Below are the code and all the weights of a small trained network. Each question names an input and a class and asks about switching units off, where a switched-off unit gives its printed mean instead of its output.

import numpy as np


def w(rows, s, z=0):
    codes = np.array(rows[::2]) - 128.0
    scale = np.full(codes.shape[1], s)
    scale[-1] = z or s
    return codes * scale


def f(y):
    return np.maximum(y, 0)


def log_softmax(a):
    a = a - a.max(-1, keepdims=True)
    return a - np.log(np.exp(a).sum(-1, keepdims=True))


def net(x, mask):
    res = np.array(x, float).reshape(1, 2) / 4 @ E
    y = f(res @ A[0][:, :-1].T + A[0][:, -1])
    res = res + np.where(mask, y, B[0][:, -1]) @ B[0][:, :-1]
    return log_softmax(res[-1] @ U[:, :-1].T + U[:, -1])


A, B = {}, {}
E = w([
[118,56,208,131,173,106,46,254],'x0',
[216,241,147,21,173,77,90,143],'x1',
],0.0084)
A[0] = w([
[98,40,110,191,122,142,152,106,245],'n1',
[147,113,163,149,167,135,120,136,138],'n2',
[161,253,132,91,160,107,113,114,141],'n3',
[141,115,189,91,164,94,55,184,117],'n4',
[106,17,171,153,132,130,78,174,169],'n5',
[130,184,68,138,112,136,183,53,254],'n6',
[139,180,161,99,133,104,79,154,127],'n7',
],0.015,0.0059)
B[0] = w([
[29,94,148,150,86,180,215,158,246],'n1',
[140,121,167,151,145,104,149,101,161],'n2',
[153,141,79,115,139,3,115,90,243],'n3',
[145,201,180,157,141,148,131,215,227],'n4',
[107,17,168,104,149,48,130,145,246],'n5',
[95,159,6,126,61,126,215,112,249],'n6',
[137,220,156,99,144,129,142,127,196],'n7',
],0.02,0.016)
U = w([
[54,127,79,182,51,246,198,100,216],'0',
[167,150,65,72,130,8,123,44,172],'1',
[82,47,237,141,158,82,130,134,245],'2',
[243,221,253,122,216,129,71,170,219],'3',
[123,148,158,125,144,182,106,89,8],'4',
[149,136,124,161,158,209,116,115,29],'5',
[162,126,152,137,113,187,92,100,15],'6',
[151,126,150,163,111,223,79,105,23],'7',
],0.0052,0.0013)

Each question gives the input, the list of numbers given to net, and the class t.
The units are the neurons (one row each of A and B). Each row of codes is followed by its name. A weight is (code - 128) times the scale printed after its matrix; where a second scale follows, it is the last column's (A, B and U).
mask holds one flag per neuron, in row order. A switched-off neuron (its flag False) gives its mean, the last column of its row in B, instead of its output. The means were averaged over made-up inputs and are rounded, as every weight is.
A unit's drop is (log p(t) with every unit on - log p(t) with that unit switched off) / (log p(t) with every unit on - log p(t) with every unit switched off).
most important unit: the unit with the biggest drop
k most important neurons: the k neurons with the biggest drops, biggest first
drop of u: that unit's drop, to one decimal
input [2,-8], class 2: most important unit => n5
input [1,5], class 3: 2 most important neurons => [n6, n4]
input [6,1], class 3: 2 most important neurons => [n4, n1]
input [2,-3], class 2: 2 most important neurons => [n6, n5]
input [1,-4], class 2: 2 most important neurons => [n6, n5]
input [1,6], class 3: 2 most important neurons => [n6, n4]
input [2,-7], class 2: 2 most important neurons => [n5, n6]
input [2,5], class 3: drop of n6 => 0.2
input [1,-2], class 2: drop of n6 => 3.4
input [2,0], class 2: drop of n7 => 0.2
